(23): [176 120 130  94 172 155 135 149 124]
(153): [186 140 134 136 160 138 103 155 122]
(7): [149 175 116 194 107  87  75 139 124]
(112): [185 141 134 136 160 138 103 155 121]
(80): [167 129 101  72 165 138 149 140 129]
(154): [177 154 118 143 146 118 100 150 123]
(169): [207 145 100  87 182 138 126 160 125]
(7)? => [149 175 116 194 107  87  75 139 124]
(154)? => [177 154 118 143 146 118 100 150 123]

(4): [ 67 123 132 132 111  97]
(120): [ 56  99 131 115 123 111]
(31): [ 67 123 132 132 111 111]
(120)? => [ 56  99 131 115 123 111]
(31)? => [ 67 123 132 132 111 111]
(4)? => [ 67 123 132 132 111  97]

(98): [120 146  93 124 119 146 109 122 145  84  96 163  84  97 128  66 138]
(138): [105 141  73 122 122 160 137 136 140  80 107 141 104  81 157  80 148]
(114): [138 120 161 126 117  97 119 108 123 149 113 124 153 143  95 147  75]
(119): [131 124 139 131 134 130 131 136 128 137 141 128 130 147 125 147 155]
(180): [128 153 121 172 109 142 128 155 132 143 120 138 120 120 130 123 132]
(168): [122 116 126 111 133 133 112 125 139 106 114 137 120 131 105 120 150]
(106): [112 128 102 114 124 145 121 128 147  82  91 156 107 116 111  99 167]
(58): [125 131 122 118 120 112 142 111 127 114  95 142 135 127 117 123 116]
(47): [146 138 145 147 131 103 130 126 111 161 123 116 137 138 117 137  97]
(196): [138 115 166 121 127 123 128 119 126 161 192 121 141 159 152 167 114]
(119)? => [131 124 139 131 134 130 131 136 128 137 141 128 130 147 125 147 155]
(168)? => [122 116 126 111 133 133 112 125 139 106 114 137 120 131 105 120 150]
(196)? => [138 115 166 121 127 123 128 119 126 161 192 121 141 159 152 167 114]
(180)? => [128 153 121 172 109 142 128 155 132 143 120 138 120 120 130 123 132]
(106)? => [112 128 102 114 124 145 121 128 147  82  91 156 107 116 111  99 167]
(114)? => [138 120 161 126 117  97 119 108 123 149 113 124 153 143  95 147  75]

(103): [ 87 185 137 151  71 190  69 122  86  77  67  89  73  74  70 106 102  73
 129  85 116 114 139 135  76 147  75 140 105  67 174 142 110  63 185  63
 102 188 100 117 130  80  81  72 122 178 110 116 109 185  90  89]
(52): [116 190 130 192 110  89 161  65 147 156 172  93 162  90  75  83 118  74
 107 105 114  86 174 161 124  90  75 125  91 133 181 106 149 177  71 123
  71  89  92 126  95  95  72 173 169 178 179 180 109 113  87 187]
(79): [116 190 139 192 110  89 161  65 147 156 172  93 162  90  75  83 118  74
 107 105 114  86 174 161 124  90  75 125  91 133 181 106 149 177  71 123
  71  89  92 126  95  95  72 173 169 178 179 180 109 113  87 187]
(99): [ 87 185 137 151  71 190  69 122  86  77  67  89  73  74  70 106 102  73
 129  85 116 114 139 135  76 147  75 140 105  67 174 142 110  63 185  63
 102 188 100 117 130  80  81 122 128 191 189 155 178 104  80 130]
(52)? => [116 190 130 192 110  89 161  65 147 156 172  93 162  90  75  83 118  74
 107 105 114  86 174 161 124  90  75 125  91 133 181 106 149 177  71 123
  71  89  92 126  95  95  72 173 169 178 179 180 109 113  87 187]
(99)? => [ 87 185 137 151  71 190  69 122  86  77  67  89  73  74  70 106 102  73
 129  85 116 114 139 135  76 147  75 140 105  67 174 142 110  63 185  63
 102 188 100 117 130  80  81 122 128 191 189 155 178 104  80 130]
(103)? => [ 87 185 137 151  71 190  69 122  86  77  67  89  73  74  70 106 102  73
 129  85 116 114 139 135  76 147  75 140 105  67 174 142 110  63 185  63
 102 188 100 117 130  80  81  72 122 178 110 116 109 185  90  89]

(94): [ 87 105  79 158 116  78 115 148 163 142  74  97 139 110 139 183 138 159
 120 192 180 112  83]
(75): [ 87 105  79 158 116  78 115 148 163 142  74  97 121 100  92 198 106 207
 166 163 133  83 188]
(73): [ 87 105 141 158 116 132 115 148 163 142  74  97 139 110 139 183 138 159
 120 192 180 112  83]
(75)? => [ 87 105  79 158 116  78 115 148 163 142  74  97 121 100  92 198 106 207
 166 163 133  83 188]
(94)? => [ 87 105  79 158 116  78 115 148 163 142  74  97 139 110 139 183 138 159
 120 192 180 112  83]

(123): [118 141 101 170  95]
(170): [113 139 106 160 144]
(188): [130 103 162 181 100]
(45): [124 141 111 152 137]
(16): [118 141 170 171  70]
(51): [116 134  85 150 145]
(172): [167 102 158 157 104]
(50): [125 140  92 181 126]
(8): [118 141 101 167 119]
(116): [130 103 162 181  75]
(16)? => [118 141 170 171  70]
(172)? => [167 102 158 157 104]
(116)? => [130 103 162 181  75]
(188)? => [130 103 162 181 100]
(123)? => [118 141 101 170  95]

(9): [ 84  80  98 159 112 103 109 123 146 129 123 164 177 109 146 176 141 115
 101 163  49 161 137  81  64 145]
(86): [146 165 181 144 140 132 163  82 111 139 115 180  75  95 130  91 127 150
 137 136 128 110  50 156 191 111]
(69): [148 148 156 129 141 139 135 144 187  50 130 142 143  97 165 118 183  91
 127 161 141 120 168 153  87 197]
(105): [184 147 114  99 191 136 161 129 147  77  97  95 128 187 102  97 154 158
 132  72 150  77 126 152 125 129]
(69)? => [148 148 156 129 141 139 135 144 187  50 130 142 143  97 165 118 183  91
 127 161 141 120 168 153  87 197]
(9)? => [ 84  80  98 159 112 103 109 123 146 129 123 164 177 109 146 176 141 115
 101 163  49 161 137  81  64 145]
(105)? => [184 147 114  99 191 136 161 129 147  77  97  95 128 187 102  97 154 158
 132  72 150  77 126 152 125 129]
(86)? => [146 165 181 144 140 132 163  82 111 139 115 180  75  95 130  91 127 150
 137 136 128 110  50 156 191 111]

(122): [110 136 103 122 109 130 115 127  97 115 132 135 105 135 127 160 162 185
 132 168 142 122 168 147 119 140 131 112 140 146]
(67): [110 136 103 122 109 130 115 127  97 115 132 135 105 135 127 160 162 185
 132 155 142 122 168 147 119 140 149 112 140 146]
(2): [110 132 103 142 109 130 115 127  97 115 132 135 105 135 127 160 162 185
 132 155 142 122 168 147 119 140 149 112 140 146]
(48): [110 132 103 142 109 130 115 127  97 115 132 135 105 135 127 160 162 185
 132 155 142 122 168 147 155 121 106 133 131 135]
(122)? => [110 136 103 122 109 130 115 127  97 115 132 135 105 135 127 160 162 185
 132 168 142 122 168 147 119 140 131 112 140 146]
(48)? => [110 132 103 142 109 130 115 127  97 115 132 135 105 135 127 160 162 185
 132 155 142 122 168 147 155 121 106 133 131 135]
(67)? => [110 136 103 122 109 130 115 127  97 115 132 135 105 135 127 160 162 185
 132 155 142 122 168 147 119 140 149 112 140 146]

(183): [182 129 138  76]
(179): [134 140  72 173]
(143): [141  92 116 154]
(203): [184 128 127  76]
(96): [ 63 148 131 146]
(64): [ 73 175 138 127]
(149): [ 97 165 125 150]
(135): [ 97 165 125 117]
(174): [ 95 153 137 111]
(186): [184 128 127 130]
(171): [148 140 108  99]
(64)? => [ 73 175 138 127]
(183)? => [182 129 138  76]

(127): [177 144 118 168 127 149]
(70): [144 203 101 139 111 114]
(22): [170  94 106 136 174 110]
(28): [142 106 121  97  86 188]
(21): [140 114  92  79 113 110]
(219): [122 160 113  84  85 178]
(49): [160 142  92  79  96 125]
(108): [141  80 127 127 172 123]
(148): [113  80 138 112 128 135]
(187): [178 184 103 168 145 120]
(156): [145 101 135 106  85 190]
(6): [113 200 124 132  95 117]
(70)? => [144 203 101 139 111 114]
(21)? => [140 114  92  79 113 110]

(115): [136 128 133 137 135 114 123 137 145 133 151 144 125 125 150 127 147 136
 139 118 127 139 115 133  96 136 125 134 123 113  95 136 143 119 120 148
 114 147 147 162 127 104 130 107 140 123 142 128 109 112  99 143 131 107
 117 147 102 129 126 126 127 138 150]
(59): [127 133 138 107 119 128 126 120 131 128 120 130 131 130 109 113 123 108
 136 155 130 127 149 124 130 128 134 127 124 132 130 122 117 126 120 110
 133 122 118 118 132 130 125 116 121 137 111 129 132 126 127 132 117 146
 124 130 126 137 142 140 142 141 135]
(82): [127 133 138 107 119 128 126 120 131 128 120 130 131 130 109 113 123 108
 136 155 130 127 120 124 130 128 134 127 124 132 130 122 117 126 125 110
 133 122 118 118 132 130 125 116 138 137 111 129 132 126 127 132 117 146
 124 130 126 137 142 140 142 141 135]
(173): [132 124 118 119 124 133 114 119 112 112 126 131 122 125 115 120 115 134
 107 128 128 114 137 139 157 130 136 132 129 133 149 124 133 152 142 118
 135 115 130  98 120 143 121 132 130 144 129 133 141 134 143 102 110 133
 139 114 134 135 136 131 143 113 117]
(76): [144 149 127 119 132 115 140 142 117 120 139 150 123 120 154 136 151 114
 119 113 144 123 110 118  96 135 125 120 114 119 113 124 135 128 122 121
 113 133 166 147 128 133 124 128 154 125 120 124 125  91 134 125 129 135
 126 173 124 123 128 129 127 112 133]
(192): [149 165 127 108 127 111 152 133 121 109 142 152 124 126 153 139 162  90
 112 121 150 121 107 126 103 132 114 105 105 113 109 112 126 113 130 121
 116 130 166 146 128 134 119 129 148 105 103 124 126  82 142 134 130 141
 130 190 130 130 121 135 138 142 103]
(54): [136 128 133 137 135 114 123 137 145 120 151 144 125 125 154 127 147 114
 139 113 127 139 115 133  96 136 125 134 123 113  95 136 143 119 120 148
 114 147 147 147 127 104 130 107 140 123 142 128 109  91  99 143 131 107
 117 147 102 129 126 126 127 138 150]
(90): [128 118 127 153 133 124 119 141 145 137 140 136 128 129 131 127 129 151
 135 122 125 132 142 139  99 124 135 146 141 111 105 147 131 121 118 146
 128 146 135 149 131 115 132 117 127 129 141 139 115 140 107 119 133 119
 109 119 116 116 112 118 114 128 144]
(113): [140 132 124 126 116 132 122 132 138 120 130 133 126 132 132 115 139 123
 121 153 141 121 107 144 136 146 122 134 133 122 118 122 118 135 140 129
 125 114 129 141 135 127 134 133 137 122 120 118 132 123 136 138 118 144
 142 146 128 131 132 145 133 142 107]
(61): [122 104 124 125 119 140 119 117 145 143 116 112 121 129 102 119 105 130
 136 142 124 131 132 134 144 130 128 135 138 134 137 134 120 133 121 130
 143 128 103 115 129 123 124 130 119 120 135 120 124 158 119 131 128 127
 118  91 132 122 137 126 118 128 137]
(90)? => [128 118 127 153 133 124 119 141 145 137 140 136 128 129 131 127 129 151
 135 122 125 132 142 139  99 124 135 146 141 111 105 147 131 121 118 146
 128 146 135 149 131 115 132 117 127 129 141 139 115 140 107 119 133 119
 109 119 116 116 112 118 114 128 144]
(76)? => [144 149 127 119 132 115 140 142 117 120 139 150 123 120 154 136 151 114
 119 113 144 123 110 118  96 135 125 120 114 119 113 124 135 128 122 121
 113 133 166 147 128 133 124 128 154 125 120 124 125  91 134 125 129 135
 126 173 124 123 128 129 127 112 133]
(115)? => [136 128 133 137 135 114 123 137 145 133 151 144 125 125 150 127 147 136
 139 118 127 139 115 133  96 136 125 134 123 113  95 136 143 119 120 148
 114 147 147 162 127 104 130 107 140 123 142 128 109 112  99 143 131 107
 117 147 102 129 126 126 127 138 150]

(124): [ 97  95 190 158]
(63): [142 108 156 138]
(92): [134  85 139 143]
(92)? => [134  85 139 143]
(124)? => [ 97  95 190 158]

(26): [ 69 142 178 185 126 142 132]
(3): [ 70 134 175 186 122 135 144]
(142): [ 72 134 176 186 122 135 143]
(37): [148 128 120 109 138 135 128]
(163): [136 109 118 119 106 103 107]
(93): [158 144 118 102 154 159 144]
(176): [141 137 117 112 139 132 131]
(100): [136 130 125 122 128 134 136]
(17): [ 69 142 178 185 126 142 142]
(66): [147 136 121 114 140 139 135]
(163)? => [136 109 118 119 106 103 107]
(176)? => [141 137 117 112 139 132 131]
(142)? => [ 72 134 176 186 122 135 143]
(3)? => [ 70 134 175 186 122 135 144]
(17)? => [ 69 142 178 185 126 142 142]

(36): [159 141 147 143 131 138 142 143 168 150 169 139]
(68): [155 139 156 168 143 130 135 131 143 146 156 146]
(60): [ 97 105 109 119 120  95  94  62  92 115 121  97]
(60)? => [ 97 105 109 119 120  95  94  62  92 115 121  97]
(68)? => [155 139 156 168 143 130 135 131 143 146 156 146]
(36)? => [159 141 147 143 131 138 142 143 168 150 169 139]

(46): [140  76 152 127 173 127 147  82 138 147 151 147 132  75  76 118 144 120
 128 155 141 100 132 130 107 137 112 157 127 116]
(74): [126  87 145 133 169 133 145  84 148 149 149 165 140  79  89 134 148 122
 116 154 151 101 133 134 108 147 102 163 118 123]
(101): [134  79 148 136 181 128 152  80 142 141 148 148 130  72  73 123 143 123
 127 152 144 106 130 131 103  90 115 129 121 151]
(39): [140  96 148 134 186 142 152  95 147 132 145 156 132  71  81 118 160 138
 116 169 139  85 136 120  93 145 119 139 120 113]
(147): [134  79 148 136 181 128 152  80 142 141 148 148 130  72  73 123 143 123
 127 152 144 106 130 131 103 138 117 164 133 119]
(83): [154 174 138 120 155 152 118 143 125 158 105 135 140 152 153 113 135 143
 103 116 113  90 105 115 124  94 114 117 131 151]
(101)? => [134  79 148 136 181 128 152  80 142 141 148 148 130  72  73 123 143 123
 127 152 144 106 130 131 103  90 115 129 121 151]
(46)? => [140  76 152 127 173 127 147  82 138 147 151 147 132  75  76 118 144 120
 128 155 141 100 132 130 107 137 112 157 127 116]
(74)? => [126  87 145 133 169 133 145  84 148 149 149 165 140  79  89 134 148 122
 116 154 151 101 133 134 108 147 102 163 118 123]
(147)? => [134  79 148 136 181 128 152  80 142 141 148 148 130  72  73 123 143 123
 127 152 144 106 130 131 103 138 117 164 133 119]
(83)? => [154 174 138 120 155 152 118 143 125 158 105 135 140 152 153 113 135 143
 103 116 113  90 105 115 124  94 114 117 131 151]

(137): [119 117 149 178 114 120 105 135  98 130 143 145 134 128 142 154 177 116
 138 163 142 118 130 147 127 155 131 107  79 154 112]
(27): [100 130 159 201 115 103 111 146  92 120 153 157 111 134 127 140 161 132
 136 181 127 123 142 136 113 148 159 102  50 169 106]
(134): [119 120 146 167 117 119 121 134 107 130 139 146 130 131 143 149 163 116
 134 151 140 124 135 137 131 153 140 116  87 142 122]
(38): [118 122 145 164 117 117 126 134 110 130 140 147 127 132 142 146 157 119
 132 148 137 126 137 133 131 152 144 118  89 140 126]
(10): [106 136 149 182 123 111 103 143 101 116 147 141 110 130 112 126 141 143
 135 174 118 121 133 136 105 127 144 105  73 169 100]
(71): [140 139 102  64 143 135 171 120 168 129 108 113 121 131 120 100  68 137
 112  78 115 144 132  99 137 102 133 158 190  87 158]
(57): [155 121 100  55 137 150 164 109 166 142 103 109 147 127 145 126 102 113
 118  66 138 138 123 114 156 124 109 161 204  74 165]
(145): [126 137 123 120 134 127 125 130 134 122 127 120 120 127 112 112 107 141
 126 128 116 129 126 124 118 111 127 128 136 132 122]
(71)? => [140 139 102  64 143 135 171 120 168 129 108 113 121 131 120 100  68 137
 112  78 115 144 132  99 137 102 133 158 190  87 158]
(10)? => [106 136 149 182 123 111 103 143 101 116 147 141 110 130 112 126 141 143
 135 174 118 121 133 136 105 127 144 105  73 169 100]
(27)? => [100 130 159 201 115 103 111 146  92 120 153 157 111 134 127 140 161 132
 136 181 127 123 142 136 113 148 159 102  50 169 106]
(57)? => [155 121 100  55 137 150 164 109 166 142 103 109 147 127 145 126 102 113
 118  66 138 138 123 114 156 124 109 161 204  74 165]

(110): [133 143  59 198 113]
(141): [133 163  64 135 123]
(136): [133 143 100 135 123]
(97): [133 143  64 156 123]
(72): [133 143  64 135 123]
(72)? => [133 143  64 135 123]
(141)? => [133 163  64 135 123]
(110)? => [133 143  59 198 113]
(97)? => [133 143  64 156 123]

(42): [132 136 118 130 123 128 126 130 127]
(78): [112 126 107 139 144 138  96 134 106]
(164): [129 130 136 118 133 126 138 135 134]
(20): [131 135 128 129 119 129 135 121 136]
(87): [151 113 187  82 183 132 119 193 131]
(155): [162 116 197  85 178 129 135 185 145]
(11): [132 114 152 103 171 134 102 166 112]
(87)? => [151 113 187  82 183 132 119 193 131]
(11)? => [132 114 152 103 171 134 102 166 112]
(78)? => [112 126 107 139 144 138  96 134 106]
(20)? => [131 135 128 129 119 129 135 121 136]
(164)? => [129 130 136 118 133 126 138 135 134]

(157): [159 108 120 143 110  90 164  84 132 199  51  62 167 101 197 190 121 128
  72 174 124 161  71 154 121]
(118): [111 133 142 102 183  76 148 150  82 202 134 193  83 179 198 190 195 171
  61 165 124  99 139 101 155]
(140): [ 85 123 176 119 198  69  61 116 160 131 152 104  61 164  74 170 147 123
 100  63  78 192 152 121  67]
(129): [ 52  80  82  70  51  70  94 111 145 173 146 143 171 175 130 122 170 123
 194 195 128 120  49 152 134]
(33): [115 160 186  79  65 146  61 149  60 186 105 198 139 156 149 151 165 206
  57 186 162 129 150 166  61]
(25): [ 60 114 205 163 118  74 125  57  67  68  66 117 134  90 115 156  89  98
 154  50 171 158 165  89  70]
(85): [151 137  61  97 145 169 134 185 180 130  68 108  51 197 109  79 112 202
 183  80  70  90 203 184 145]
(33)? => [115 160 186  79  65 146  61 149  60 186 105 198 139 156 149 151 165 206
  57 186 162 129 150 166  61]
(118)? => [111 133 142 102 183  76 148 150  82 202 134 193  83 179 198 190 195 171
  61 165 124  99 139 101 155]
(140)? => [ 85 123 176 119 198  69  61 116 160 131 152 104  61 164  74 170 147 123
 100  63  78 192 152 121  67]

(24): [126 118  95 101 106 180 156  94  95 135 149 134 155 147 132 134 111 136
 164 128 128 112 147 155 117 154  82 132  90  91 114  71 161 114 110 114
 114 158 100 106 147 156 137 174 189 170 155 141 144  87  94 125 116 133
  78 126 100 106 119 110 164 120 150]
(30): [126 118  95 101 106 180 156  94  95 135 149 134 155 147 132 134 111 136
 164 128 128 112 147 155 117 154  82 132  90  91 114  96 146 126 119 122
 126 141 108 131 133 134 128 142 153 154 147 144 140 116 104 123 128 143
 113 123 118 128 117 115 127 130 147]
(41): [118 134 128 120 137 152 142 122 121 127 132 130 141 126 149 125 132 137
 139 135 152 134 122 142 148 131 114 134 107  98 109  95 146 135 108 134
 122 145 106 130 129 127 133 130 141 137 132 142 125 131 104 128 121 131
 127 123 124 133 129 109 124 120 128]
(24)? => [126 118  95 101 106 180 156  94  95 135 149 134 155 147 132 134 111 136
 164 128 128 112 147 155 117 154  82 132  90  91 114  71 161 114 110 114
 114 158 100 106 147 156 137 174 189 170 155 141 144  87  94 125 116 133
  78 126 100 106 119 110 164 120 150]
(30)? => [126 118  95 101 106 180 156  94  95 135 149 134 155 147 132 134 111 136
 164 128 128 112 147 155 117 154  82 132  90  91 114  96 146 126 119 122
 126 141 108 131 133 134 128 142 153 154 147 144 140 116 104 123 128 143
 113 123 118 128 117 115 127 130 147]

(62): [121 135 121 130 126 120]
(95): [139 146 131 157 138  66]
(53): [121 135 121 130 126 169]
(81): [117 147 133 136 114 140]
(65): [117 145 133 136 114 140]
(181): [139 146 131 157 138 131]
(210): [134 115 123 130 130 113]
(12): [132 160 134 118  75 145]
(190): [119 149 101 131 138 141]
(89): [136 120 107 124 195 148]
(178): [129 119 124 152 152 149]
(14): [121 126 133 124 150 119]
(178)? => [129 119 124 152 152 149]
(181)? => [139 146 131 157 138 131]
(190)? => [119 149 101 131 138 141]

(117): [102 173 126 171 166  92 112  79  78  79 116 161 180 169 104 175]
(111): [ 79 125  61 169 133 162  59 117 141 140  99 132 127 129 161 169]
(139): [155 144 192 153 141 107 160 109  51  49  90 146 149 119 110 157]
(107): [152  95 172 104  98  72 171 111 144 135 191  90 102 111  86 124]
(139)? => [155 144 192 153 141 107 160 109  51  49  90 146 149 119 110 157]
(107)? => [152  95 172 104  98  72 171 111 144 135 191  90 102 111  86 124]

